Below is a small trained network, with its code and all its weights. Each question gives an input and a class and asks what happens when units are switched off, that is, made to give their printed mean instead of their output.

import numpy as np


def w(rows, s, z=0):
    codes = np.array(rows[::2]) - 128.0
    scale = np.full(codes.shape[1], s)
    scale[-1] = z or s
    return codes * scale


def norm(h):
    return h / np.sqrt((h * h).mean(-1, keepdims=True) + 1e-5)


def f(y):
    return np.maximum(y, 0)


def log_softmax(a):
    a = a - a.max(-1, keepdims=True)
    return a - np.log(np.exp(a).sum(-1, keepdims=True))


def net(x, mask):
    res = np.array(x, float).reshape(1, 7) / 4 @ E
    u = 0
    for l in range(3):
        y = f(norm(res) @ A[l][:, :-1].T + A[l][:, -1])
        res = res + np.where(mask[u : u + 16], y, B[l][:, -1]) @ B[l][:, :-1]
        u += 16
    return log_softmax(norm(res)[-1] @ U[:, :-1].T + U[:, -1])


A, B = {}, {}
E = w([
[170,59,73,146,153,195,253],'x0',
[177,82,68,249,154,151,56],'x1',
[156,93,215,95,220,53,144],'x2',
[81,103,135,196,83,187,165],'x3',
[117,59,155,136,85,118,129],'x4',
[196,16,60,66,163,149,103],'x5',
[127,118,131,102,234,187,102],'x6',
],0.0033)
A[0] = w([
[147,101,136,166,92,177,114,98],'L0N1',
[101,115,106,136,128,106,131,74],'L0N2',
[154,67,238,74,146,53,230,48],'L0N3',
[123,156,95,196,207,173,162,42],'L0N4',
[151,108,110,78,149,86,80,89],'L0N5',
[83,168,176,127,133,110,67,82],'L0N6',
[129,199,230,139,106,87,73,52],'L0N7',
[82,160,211,42,105,198,117,50],'L0N8',
[105,79,130,170,3,127,112,73],'L0N9',
[101,242,137,84,20,107,206,65],'L0N10',
[155,119,109,77,152,104,123,96],'L0N11',
[89,140,184,100,134,188,107,2],'L0N12',
[46,153,182,48,131,176,126,20],'L0N13',
[91,229,206,137,108,39,50,47],'L0N14',
[103,199,110,100,58,94,167,80],'L0N15',
[150,170,179,128,113,82,109,74],'L0N16',
],0.0062,0.0028)
B[0] = w([
[109,128,141,175,126,110,131,182],'L0N1',
[137,142,125,126,119,138,102,128],'L0N2',
[45,69,221,83,137,155,169,223],'L0N3',
[123,155,153,172,189,196,150,184],'L0N4',
[160,171,105,86,126,134,110,187],'L0N5',
[105,154,149,161,174,72,138,190],'L0N6',
[144,159,180,186,188,39,121,215],'L0N7',
[45,153,30,137,176,151,140,183],'L0N8',
[90,108,118,163,48,113,86,223],'L0N9',
[205,205,109,65,33,169,192,242],'L0N10',
[136,127,95,95,128,89,121,172],'L0N11',
[60,180,66,124,129,135,86,141],'L0N12',
[23,176,30,125,140,144,109,173],'L0N13',
[149,168,199,201,203,1,152,254],'L0N14',
[184,166,130,103,71,150,189,198],'L0N15',
[136,134,167,184,172,121,131,177],'L0N16',
],0.011,0.004)
A[1] = w([
[97,22,230,51,134,145,124,5],'L1N1',
[113,117,86,115,142,129,142,133],'L1N2',
[81,123,23,82,168,140,122,63],'L1N3',
[43,111,131,97,100,116,140,116],'L1N4',
[141,103,133,159,74,136,71,87],'L1N5',
[131,36,122,208,3,95,55,53],'L1N6',
[171,163,127,59,200,96,165,105],'L1N7',
[231,96,106,2,155,122,8,63],'L1N8',
[140,112,95,96,105,170,97,130],'L1N9',
[70,96,106,182,170,111,111,108],'L1N10',
[76,133,146,126,91,86,145,105],'L1N11',
[106,44,176,67,142,124,148,36],'L1N12',
[222,93,85,52,182,107,31,94],'L1N13',
[148,125,118,160,165,187,116,12],'L1N14',
[145,121,143,178,111,204,88,85],'L1N15',
[160,105,119,177,174,209,118,25],'L1N16',
],0.0068,0.002)
B[1] = w([
[55,71,169,46,160,184,189,209],'L1N1',
[107,124,119,111,142,134,105,160],'L1N2',
[69,177,90,129,150,147,58,195],'L1N3',
[127,125,101,117,177,159,71,185],'L1N4',
[85,74,126,181,107,129,141,180],'L1N5',
[14,45,62,199,81,105,124,254],'L1N6',
[62,58,137,205,65,137,98,239],'L1N7',
[114,167,243,173,53,159,31,222],'L1N8',
[145,145,161,174,125,59,151,174],'L1N9',
[180,175,70,53,71,112,149,213],'L1N10',
[220,99,87,88,179,123,52,194],'L1N11',
[76,88,158,66,156,163,161,191],'L1N12',
[118,185,249,159,79,199,64,220],'L1N13',
[170,158,130,147,176,171,151,173],'L1N14',
[173,70,86,164,178,124,149,197],'L1N15',
[163,178,140,172,196,188,148,204],'L1N16',
],0.011,0.0035)
A[2] = w([
[176,145,118,107,67,147,158,65],'L2N1',
[136,55,86,152,103,92,107,17],'L2N2',
[164,114,188,130,125,121,161,142],'L2N3',
[136,76,96,139,108,109,108,8],'L2N4',
[155,109,132,144,132,83,129,98],'L2N5',
[173,158,118,115,76,131,158,116],'L2N6',
[97,141,100,129,153,154,134,159],'L2N7',
[155,122,156,131,119,144,94,60],'L2N8',
[170,150,184,147,181,8,117,26],'L2N9',
[130,120,79,90,88,169,118,89],'L2N10',
[94,109,122,137,185,103,87,104],'L2N11',
[132,59,142,46,151,144,155,48],'L2N12',
[154,128,166,114,104,142,73,85],'L2N13',
[201,123,105,137,180,149,133,7],'L2N14',
[197,137,114,84,65,131,162,24],'L2N15',
[190,114,116,134,163,145,135,39],'L2N16',
],0.012,0.0013)
B[2] = w([
[190,71,133,55,58,68,142,168],'L2N1',
[80,91,73,209,67,178,181,179],'L2N2',
[85,175,51,109,131,122,81,176],'L2N3',
[94,106,98,188,83,175,166,160],'L2N4',
[81,170,107,117,150,128,183,161],'L2N5',
[186,78,158,74,78,147,173,174],'L2N6',
[172,104,78,83,115,39,4,181],'L2N7',
[159,87,162,127,107,82,77,153],'L2N8',
[120,95,199,194,244,45,223,254],'L2N9',
[124,224,150,152,166,78,164,165],'L2N10',
[150,205,129,124,61,172,215,180],'L2N11',
[68,24,143,56,186,199,124,183],'L2N12',
[157,117,185,146,109,84,55,168],'L2N13',
[233,96,102,118,170,158,129,164],'L2N14',
[209,141,149,73,37,140,149,168],'L2N15',
[200,114,86,121,153,154,82,155],'L2N16',
],0.014,0.0068)
U = w([
[245,112,79,148,188,186,99,54],'0',
[122,153,184,173,196,44,196,221],'1',
[207,143,140,59,23,111,184,97],'2',
[84,202,50,89,127,113,84,4],'3',
[81,81,61,204,61,156,150,165],'4',
[65,59,148,43,162,186,129,210],'5',
[137,137,220,154,92,143,30,110],'6',
],0.012,0.0016)

Each question gives the input, the list of numbers given to net, and the class t.
The units are the neurons (one row each of A and B). Each row of codes is followed by its name. A weight is (code - 128) times the scale printed after its matrix; where a second scale follows, it is the last column's (A, B and U).
mask holds one flag per neuron, layer by layer. A switched-off neuron (its flag False) gives its mean, the last column of its row in B, instead of its output. The means were averaged over made-up inputs and are rounded, as every weight is.
A unit's drop is (log p(t) with every unit on - log p(t) with that unit switched off) / (log p(t) with every unit on - log p(t) with every unit switched off).
The circuit of an input: a set's keep is (log p(t) with only the set's units on - log p(t) with every unit switched off) / (log p(t) with every unit on - log p(t) with every unit switched off). Starting from the 12 units with the biggest drops (on a tie, the unit counted first), units are removed one at a time, each time the one whose removal leaves the highest keep (on an exact tie, the one counted first), for as long as the keep stays at least 0.8.
circuit, biggest first: the units of the circuit, biggest drop first
most important unit: the unit with the biggest drop
k most important neurons: the k neurons with the biggest drops, biggest first
k most important neurons of layer l: the k neurons of layer l with the biggest drops, biggest first
drop of u: that unit's drop, to one decimal
input [-4,-5,-6,8,6,-1,0], class 2: circuit, biggest first => [L0N10]
input [8,5,-7,8,6,4,8], class 0: 2 most important neurons => [L0N4; L1N16]
input [-6,4,-5,6,4,-3,4], class 4: circuit, biggest first => [L0N9; L1N6]
input [-1,-8,-3,4,-1,1,3], class 3: 2 most important neurons of layer 0 => [L0N8; L0N13]
input [-2,0,-8,6,0,-1,-5], class 2: 2 most important neurons of layer 0 => [L0N10; L0N15]
input [5,-1,-4,5,4,-7,5], class 2: 2 most important neurons => [L0N10; L1N6]
input [4,-5,0,-8,-2,8,1], class 6: 2 most important neurons of layer 1 => [L1N8; L1N13]
input [2,3,-6,-6,1,1,6], class 0: 2 most important neurons => [L0N4; L1N16]
input [-6,7,2,6,1,6,5], class 6: 4 most important neurons => [L0N9; L1N13; L1N8; L0N14]
input [7,4,6,8,8,8,-4], class 5: 3 most important neurons => [L1N1; L2N12; L0N3]
input [-4,3,-6,-1,0,7,1], class 6: 3 most important neurons => [L1N8; L1N13; L0N5]
input [3,4,8,-4,1,6,3], class 6: 2 most important neurons => [L1N8; L1N13]
input [8,-5,0,-6,0,8,7], class 6: 2 most important neurons of layer 0 => [L0N11; L0N5]
input [8,6,4,-3,-7,5,1], class 0: 2 most important neurons of layer 2 => [L2N14; L2N16]
input [7,-2,4,-1,-2,8,0], class 5: most important neuron => [L0N3]
input [0,5,-4,3,5,-5,6], class 4: 3 most important neurons => [L0N9; L1N6; L0N1]
input [-1,1,6,-7,8,3,1], class 5: 2 most important neurons => [L0N3; L1N1]
input [8,2,-1,3,4,-8,-6], class 2: 2 most important neurons => [L0N10; L0N15]
input [3,-8,5,-7,-4,-1,8], class 5: drop of L0N3 => 1.0
input [7,8,-7,6,7,4,8], class 0: most important unit => L0N4
input [0,-4,0,-1,3,2,-8], class 2: drop of L0N10 => 1.7
input [4,-8,6,-6,0,8,7], class 5: drop of L0N3 => 1.0
